Below are the code and all the weights of a small trained network. Each question names an input and a class and asks about switching units off, where a switched-off unit gives its printed mean instead of its output.

import numpy as np


def w(rows, s, z=0):
    codes = np.array(rows[::2]) - 128.0
    scale = np.full(codes.shape[1], s)
    scale[-1] = z or s
    return codes * scale


def f(y):
    return y / 2 * (1 + np.tanh(0.7978845608 * (y + 0.044715 * y**3)))


def log_softmax(a):
    a = a - a.max(-1, keepdims=True)
    return a - np.log(np.exp(a).sum(-1, keepdims=True))


def net(x, mask):
    res = np.array(x, float).reshape(1, 7) / 4 @ E
    y = f(res @ A[0][:, :-1].T + A[0][:, -1])
    res = res + np.where(mask, y, B[0][:, -1]) @ B[0][:, :-1]
    return log_softmax(res[-1] @ U[:, :-1].T + U[:, -1])


A, B = {}, {}
E = w([
[25,124,131,141,70,197,77,136],'x0',
[202,216,93,116,66,184,104,120],'x1',
[202,163,137,110,160,176,21,79],'x2',
[34,88,147,91,233,166,236,54],'x3',
[78,134,81,85,139,87,2,181],'x4',
[153,217,40,94,113,84,177,84],'x5',
[132,72,107,116,252,121,65,115],'x6',
],0.0079)
A[0] = w([
[111,100,254,143,160,101,146,178,124],'N0',
[82,86,115,36,164,174,105,85,212],'N1',
[100,160,187,83,119,195,64,145,151],'N2',
[129,123,95,98,178,126,201,121,248],'N3',
[108,155,157,173,172,137,130,158,58],'N4',
[190,139,175,114,83,175,163,37,254],'N5',
],0.0098,0.0052)
B[0] = w([
[102,75,182,215,37,157,142,107,213],'N0',
[143,53,56,56,75,121,134,165,211],'N1',
[178,185,14,135,1,154,157,117,183],'N2',
[171,76,95,167,139,184,201,229,224],'N3',
[121,136,231,167,133,80,208,136,129],'N4',
[203,137,43,134,90,220,106,108,244],'N5',
],0.0091,0.011)
U = w([
[81,197,116,87,151,131,190,142,15],'0',
[153,207,105,52,147,46,53,173,72],'1',
[174,142,245,178,136,150,63,150,50],'2',
[202,146,53,96,119,255,113,188,252],'3',
[132,21,203,167,123,104,160,78,81],'4',
],0.0076,0.0032)

Each question gives the input, the list of numbers given to net, and the class t.
The units are the neurons (one row each of A and B). Each row of codes is followed by its name. A weight is (code - 128) times the scale printed after its matrix; where a second scale follows, it is the last column's (A, B and U).
mask holds one flag per neuron, in row order. A switched-off neuron (its flag False) gives its mean, the last column of its row in B, instead of its output. The means were averaged over made-up inputs and are rounded, as every weight is.
A unit's drop is (log p(t) with every unit on - log p(t) with that unit switched off) / (log p(t) with every unit on - log p(t) with every unit switched off).
The circuit of an input: a set's keep is (log p(t) with only the set's units on - log p(t) with every unit switched off) / (log p(t) with every unit on - log p(t) with every unit switched off). Starting from all 6 units, units are removed one at a time, each time the one whose removal leaves the highest keep (on an exact tie, the one counted first), for as long as the keep stays at least 0.8.
units of the circuit, in order: the units of the circuit, biggest drop first
top k neurons: the k neurons with the biggest drops, biggest first
drop of u: that unit's drop, to one decimal
input [-5,-1,6,-7,-1,2,5], class 1: units of the circuit, in order -> [N3, N0, N5]
input [-1,-1,7,0,4,3,5], class 1: top neuron -> [N5]
input [4,3,-2,-8,6,6,-5], class 1: units of the circuit, in order -> [N5, N3]
input [-5,4,-3,-8,3,-6,2], class 2: units of the circuit, in order -> [N5, N1]
input [8,-7,-8,-5,1,6,0], class 0: units of the circuit, in order -> [N5, N1]
input [-7,1,3,-8,4,-1,-7], class 1: units of the circuit, in order -> [N3, N0, N5]
input [-2,0,-8,-5,7,8,-4], class 1: units of the circuit, in order -> [N5, N3]
input [-5,8,-5,-5,3,-6,2], class 2: top 3 neurons -> [N5, N1, N3]
input [8,-1,-7,-5,1,-7,1], class 2: top 4 neurons -> [N5, N1, N3, N0]
input [3,6,-5,-2,5,5,0], class 1: drop of N0 -> 0.1
input [1,-4,-6,1,0,3,-7], class 0: drop of N3 -> -0.1
input [-4,0,-5,-6,2,-1,-3], class 1: drop of N0 -> 0.2
